Each row has a name. Each piece below is followed by the name of the row it came from, unless a question asks for something else. Each question is about the rows just above it. Places in a row count from 0.

Q999: [132 178 128  95 153 148 118 134 100 187 111 103]
Q780: [146 157 105  98 169 159 150 147 104 199 123 110]
Q109: [151 150  98 100 175 163 161 151 106 205 127 113]
Q393: [133 174 123  92 155 149 122 137  99 185 112 101]
Q975: [133 174 123  92 155 149 122 138 100 185 112 101]
Q91: [133 178 128  95 153 148 118 134 100 187 111 103]
Q302: [136 176 130 103 158 151 124 131 104 199 115 112]
Q638: [131 178 127  94 153 148 118 134 100 186 111 102]
Row and place of [138] in the named rows:  Q975, 7
Among the named rows, does one hold [186 100 134] next to each other, in this order?  no
Among the named rows, does one hold [103 199 115 112] next to each other, in this order?  no

Q780: [118 104 151  80 131 124 116 153 144 169 157  99 117 125 128 128 149 128
 143 121 198  89  88 121 120 119]
Q24: [113  87  87 118 141 122 130 147 154 157 109 129 151  97 124 166  76 126
 100 156  97 134 170 172  97  91]
Q638: [143 111  74 109 123 150 134 112 124  90 127 166  88  82 131 130 179 128
 161 135 155 173 137 142  98  75]
Q91: [157  99 117 125 127 128 149 128 143 152 135 117  89  95 124 163 105 127
 116 163 145 165 106 108  92 108]
Row and place of [113] in the named rows:  Q24, 0
What is the next entry after [157  99 117 125 128 128 149 128 143]?  [121]
Does one of the named rows hold [170 171] side by side, in this order?  no
Row and place of [95] in the named rows:  Q91, 13
What is the next entry after [135 155 173]?  [137]
Where in the named rows is [92]?  Q91, 24
[150] is at row and place  Q638, 5

Q975: [121 119 171 121 124 138 136  94 100]
Q91: [114 111 141 142 133 127 130 133 117]
Q999: [135 123 119 120 168 116 115 149 144]
Q433: [142 105 138 146 103 148 144 144  98]
Q109: [121 119 148 121 124 138 136  94 100]
Q638: [117  92 120 143 127 118 103 146 156]
Q24: [114  92 120 143 127 118 103 146 156]
Q669: [135 129 119 120 134 121 141 130 145]
Q302: [132 124 118 130 149 138 129 132 160]
Q867: [129 113 134 144 124 133 114 117 150]
Q393: [129 109 170 114 103 102 137 117 132]
Q780: [ 75  66 172 121 125  99 126 197 127]
Row and place of [150] in the named rows:  Q867, 8
Give the next entry after [111 141 142 133 127].  [130]
Row and place of [99] in the named rows:  Q780, 5
Does one of the named rows hold [ 98 144 144 148 103] side by side, in this order?  no

Q867: [131 126 141 135 126 136 129 117 124 111 124 131 121 135 128 122 127 138]
Q24: [127 133 138 126 120 121 137 131 118 136 129 123 132 126 127 135 129 136]
Q302: [135 120 152 133 135 136 125 120 138 135  90 151 126 143 132 142 126 136]
Q433: [132 130 128 130 102 125 135 124 131 129 129 129 132 126 123 135 127 126]
Q999: [146 143 129 137 134 127 140 117 131 103 142 120 140 137 137 136 125 136]
Q393: [120 131 118 130 118 121 131 125 123 132 134 118 128 132 130 124 123 126]
Q109: [130 147  88 125 151 130 133 132 154 136 100 126 156 150 129 145 141 103]
Q975: [111  98 133  71 125  98 118 101 138 117 121 141 199 107 113 141 135 122]
Q638: [127 133 151 126 115 125 121 133 128 136 119 122 131 131 137 145 129 139]
Row and place of [115] in the named rows:  Q638, 4
[101] is at row and place  Q975, 7
Among the named rows, does one hold [129 129] next to each other, in this order?  yes
What is the next entry after [129 129 132 126 123 135 127]?  [126]

Q109: [128 119 138 146 132 113 140 159 101 105 124 115  99 158 100 141 132 131
 143 124 128 140 151 124 151 122 120 116 112 124 126 137 142 113 129 128
 130  94 125 118 132 135]
Q393: [131 133 123 133 133 133 163 102 156 120 124 131 123 131 133  99 123 122
 153 132 142 127 139 134  81 117 145 127 109 133 115 131 112 143 133 119
 130 132 130 130 129 124]
Q780: [131 133 123 133 133 133 163 102 156 120 124 131 123 131 133  99 123 122
 153 132 142 127 139 134  81 117 145 125 125 141 128 147 130 117 129 118
 132 127 128 117 131 119]
Q302: [124 119 137 153 100 135 145 132 148 151 143 126 149 123 126 141 146 134
 143 104 160 112 122 124 104 122 130  99 133 121 117 120 100 137 115 133
 130 119 124 122 132 149]
Q975: [122 103 128 116 128 136 143 117  97 116 116 118 117 125 118 144 140 133
 122 136 175 146 127 130 104 155 123 143 129 125 101 124 136 131 117 129
 123  79 141 127 130 136]
Q999: [128 133 139 114 126 124 133 103 133 146 124 127 131 191 122 159 132 127
 129 121 149 120 122 124 104 122 138 118 138 114 130 146 139  81 131 134
 126 118 125 132 121 130]
Q867: [131 133 123 133 133 133 163 102 156 120 124 131 123 131 133  99 123 122
 153 132 142 127 139 134  81 117 145 125 125 141 128 147 130 117 129 130
 132 127 128 117 131 119]
find: [124 119 137 153 100 135 145 132 148 151 143 126 149 123 126 141 146 134
 143 104 160 112 122 124 104 122 130  99 133 121 117 120 100 137 115 133
 130 119 124 122 132 149]  Q302
The row with [131 133 123 133 133 133 163 102 156 120 124 131 123 131 133  99 123 122
 153 132 142 127 139 134  81 117 145 125 125 141 128 147 130 117 129 118
 132 127 128 117 131 119] is  Q780

Q780: [134 194 112 144  70  87 128 105]
Q393: [140 149 137 117  85 136 134 172]
Q302: [129 152 116 120 150 141 121  92]
Q91: [134 194 112 144 177  87 128 105]
Q999: [143 149 137 117  85 136 116 108]
Give the next entry after [112 144  70  87].  [128]
Does one of the named rows hold [194 112 143  70] side by side, in this order?  no
Among the named rows, does one hold [117 137 149 140] next to each other, in this order?  no
Row and place of [152] in the named rows:  Q302, 1
Where in the named rows is [141]?  Q302, 5
find: [134 194 112 144  70  87 128 105]  Q780
find: [134 194 112 144 177  87 128 105]  Q91

Q638: [112 106 127 107 154 114 124  56]
Q975: [110 150 122 116 195 154 103  65]
Q91: [106 127 112 107 154 114 124  56]
Q999: [ 89 152 123 108 178 143  95  67]
Q867: [106 127 112 107 154 149 105  56]
Give the next entry after [107 154 149].  [105]
Where do [106 127 112 107 154 149 105  56] appear?  Q867
Give the next entry after [152 123 108 178].  [143]
Row and place of [195] in the named rows:  Q975, 4
[149] is at row and place  Q867, 5
Among the named rows, does one hold [116 122 150 110] next to each other, in this order?  no
The row with [106 127 112 107 154 114 124  56] is  Q91

Q975: [111 121 110 129 119 126 145 128 128 135 188 129 137 128]
Q669: [122 137 108 132 118 123 136 123 127 123 122 131 125 125]
Q109: [129 136 158 128 126 120 124 129 128 128 109 131 131 118]
Q638: [121 122 109 124 133 131 143 127 124 124 148 130 119 127]
Q91: [123 138 121 126 120 128 119 124 125 126 141 130 138 131]
Q433: [139 119 136 128 132 125 126 127 127 121 105 126 130 123]
Q24: [131 124 137 133 118 131 114 130 125 133 117 131 127 127]
Q780: [125 121 134 133 125 123 122 127 131 125 144 130 135 126]
Q999: [128 122 138 127 118 124 156 134 129 127 138 123 121 131]
Row and place of [108] in the named rows:  Q669, 2
find: [111 121 110 129 119 126 145 128 128 135 188 129 137 128]  Q975
Among the named rows, does one hold [129 110] next to each other, in this order?  no
find: [122 137 108 132 118 123 136 123 127 123 122 131 125 125]  Q669

Q393: [128 128 131 128 143]
Q24: [132 128 128 130 122]
Q999: [128 128 130 128 131]
Q302: [135 129 105 139 126]
Q780: [127 131  93 125  90]
Q91: [128 129 131 128 132]
Q669: [126 128 128 127 128]
Q109: [128 129 162 128 137]
Q433: [128 128 139 128 123]
Q638: [127 131 160 129 194]
Q867: [129 127 116 129 151]
What is the next entry after [130 128]?  [131]
Does one of the named rows hold [127 131  93 126  90] side by side, in this order?  no
find: [127 131  93 125  90]  Q780

Q669: [155 111  94 146 122 134 117 163 158 165 162 118  80 134 124 162 169 135
 147 115 142 135 128 118  97 170 113  80 131  91 160 152 101  91 108 132
 144 138  90 132 157  97 129 125]
Q433: [126 148 158 134 161 110 104  87 125 100  90 156 163  98 118  89  97 110
 136 102 143 101 148 106 107  90 156 166 137 122 101 102 167 157 160 147
  95 138 154 143  94 109 104 114]
Q638: [164 142 166 122 167 132  96  99 165 142  99 151 144 100 131 110 115 114
 168  91 166 102 151 118  90 138 141 148 148  93  93 100 153 142 147 161
  90 168 140 146 124  89 113 130]
Q780: [142 108 125 103 126 153 143 132 137 187 137 111  91 120 152 146 153 149
 128  91 134 136 119 137 110 187  97  89 117 104  93  92  98 127 114 134
 130 142  95 115 161  85 129 141]
find: [142 108 125 103 126 153 143 132 137 187 137 111  91 120 152 146 153 149
 128  91 134 136 119 137 110 187  97  89 117 104  93  92  98 127 114 134
 130 142  95 115 161  85 129 141]  Q780
Does one of the named rows hold [122 101 102 167] side by side, in this order?  yes

